Here is a tiny trained network, its code and every weight. The questions are about switching its units off for an input and a target symbol, where a switched-off unit gives its printed mean instead of its output.

import numpy as np


def w(rows, s, z=0):
    codes = np.array(rows[::2]) - 128.0
    scale = np.full(codes.shape[1], s)
    scale[-1] = z or s
    return codes * scale


def norm(h):
    return h / np.sqrt((h * h).mean(-1, keepdims=True) + 1e-5)


def f(y):
    return y / 2 * (1 + np.tanh(0.7978845608 * (y + 0.044715 * y**3)))


def softmax(a):
    e = np.exp(a - a.max(-1, keepdims=True))
    return e / e.sum(-1, keepdims=True)


def log_softmax(a):
    a = a - a.max(-1, keepdims=True)
    return a - np.log(np.exp(a).sum(-1, keepdims=True))


def net(x, mask):
    ids = ['βγεηθμξπστφψω'.index(c) for c in x.split()]
    T = len(ids)
    res = E[ids] + P[:T]
    q, k, v = (norm(res) @ M[0].T for M in (Q, K, V))
    z = softmax(np.where(np.tri(T) > 0, q @ k.T / 4**0.5, -1e9)) @ v
    res = res + np.where(mask[0], z, O[0][:, -1]) @ O[0][:, :-1]
    y = f(norm(res) @ A[0][:, :-1].T + A[0][:, -1])
    res = res + np.where(mask[1:17], y, B[0][:, -1]) @ B[0][:, :-1]
    return log_softmax(norm(res)[-1] @ U[:, :-1].T + U[:, -1])


Q, K, V, O, A, B = {}, {}, {}, {}, {}, {}
E = w([
[87,156,148,121],'β',
[113,119,116,192],'γ',
[155,125,80,98],'ε',
[134,82,184,172],'η',
[141,168,191,92],'θ',
[147,157,189,88],'μ',
[80,143,235,93],'ξ',
[2,4,135,68],'π',
[105,109,119,172],'σ',
[95,149,146,123],'τ',
[86,202,74,62],'φ',
[188,102,144,178],'ψ',
[141,152,69,75],'ω',
],0.022)
P = w([
[228,2,174,221],'0',
[166,152,32,92],'1',
[137,130,126,143],'2',
[113,163,115,127],'3',
[89,182,125,122],'4',
[76,191,131,120],'5',
[72,178,152,132],'6',
],0.0078)
Q[0] = w([
[85,137,89,106],'h0',
[171,116,176,114],'h0',
[180,101,208,5],'h0',
[127,144,38,134],'h0',
],0.011)
K[0] = w([
[85,205,156,178],'h0',
[175,104,121,87],'h0',
[202,255,179,105],'h0',
[139,204,131,238],'h0',
],0.0093)
V[0] = w([
[100,112,94,150],'h0',
[126,119,102,126],'h0',
[218,253,124,225],'h0',
[47,88,49,196],'h0',
],0.015)
O[0] = w([
[117,124,67,126,147],'h0',
[135,162,46,68,145],'h0',
[201,242,99,206,254],'h0',
[91,99,7,169,171],'h0',
],0.011,0.0048)
A[0] = w([
[54,128,109,183,71],'n0',
[183,196,100,190,50],'n1',
[68,66,120,98,34],'n2',
[122,95,61,236,99],'n3',
[200,148,200,56,89],'n4',
[162,180,132,102,127],'n5',
[65,104,76,173,106],'n6',
[148,119,87,111,53],'n7',
[141,162,104,196,177],'n8',
[4,38,65,123,84],'n9',
[95,147,134,148,75],'n10',
[60,81,158,90,235],'n11',
[227,67,107,151,135],'n12',
[130,113,148,201,124],'n13',
[173,219,144,225,143],'n14',
[36,35,116,85,1],'n15',
],0.021,0.0072)
B[0] = w([
[121,126,13,117,143],'n0',
[64,228,165,188,216],'n1',
[178,118,189,105,146],'n2',
[128,40,112,30,186],'n3',
[63,147,146,28,156],'n4',
[173,81,179,134,164],'n5',
[67,109,72,97,157],'n6',
[133,86,111,86,134],'n7',
[74,181,159,165,207],'n8',
[153,80,252,225,175],'n9',
[103,148,106,149,126],'n10',
[37,152,227,202,160],'n11',
[168,132,113,205,185],'n12',
[70,175,60,168,157],'n13',
[241,213,146,63,255],'n14',
[231,111,219,52,157],'n15',
],0.032,0.021)
U = w([
[172,134,140,23,13],'β',
[139,115,170,44,128],'γ',
[115,133,62,227,79],'ε',
[162,91,186,153,146],'η',
[39,127,199,91,78],'θ',
[136,98,126,151,133],'μ',
[75,141,110,203,52],'ξ',
[223,81,40,191,190],'π',
[214,235,125,179,138],'σ',
[74,69,67,133,253],'τ',
[82,137,109,188,54],'φ',
[80,163,7,81,175],'ψ',
[223,72,71,60,166],'ω',
],0.011,0.0044)

Each question gives the input, a string of symbols that net reads in full, and the target symbol t.
The units are the heads (4 rows each of Q, K, V and O) and the neurons (one row each of A and B). Each row of codes is followed by its name. A weight is (code - 128) times the scale printed after its matrix; where a second scale follows, it is the last column's (O, A, B and U).
mask holds one flag per unit, heads first, then neurons. A switched-off unit (its flag False) gives its mean, the last column of its rows in O or B, instead of its output. The means were averaged over made-up inputs and are rounded, as every weight is.
A unit's drop is (log p(t) with every unit on - log p(t) with that unit switched off) / (log p(t) with every unit on - log p(t) with every unit switched off).
The circuit of an input: a set's keep is (log p(t) with only the set's units on - log p(t) with every unit switched off) / (log p(t) with every unit on - log p(t) with every unit switched off). Starting from the 12 units with the biggest drops (on a tie, the unit counted first), units are removed one at a time, each time the one whose removal leaves the highest keep (on an exact tie, the one counted first), for as long as the keep stays at least 0.8.
units of the circuit, in order: the units of the circuit, biggest drop first
most important unit: the unit with the biggest drop
top k neurons: the k neurons with the biggest drops, biggest first
drop of u: that unit's drop, to one decimal
input ε ε ξ ω, target θ: most important unit : h0
input ε ε ω, target ω: units of the circuit, in order : (n1 n8 h0 n11)
input η ψ γ ε ψ ξ, target θ: units of the circuit, in order : (n14 h0 n4)
input π ψ τ, target η: units of the circuit, in order : (h0 n9)
input ξ φ ε, target θ: top 2 neurons : (n14 n4)
input γ ε η β, target ψ: top 2 neurons : (n0 n6)
input η ω ε, target π: top 3 neurons : (n1 n14 n8)
input θ σ τ ε, target τ: top 3 neurons : (n14 n15 n3)
input ψ ω ξ, target θ: units of the circuit, in order : (h0 n14 n4)
input γ ω ε ω, target ψ: top 2 neurons : (n9 n14)
input ψ ψ γ ε ε σ, target τ: drop of n0 : 0.0
input β ξ η, target θ: drop of n9 : 0.1
input η μ η β τ μ, target γ: drop of n1 : 0.2
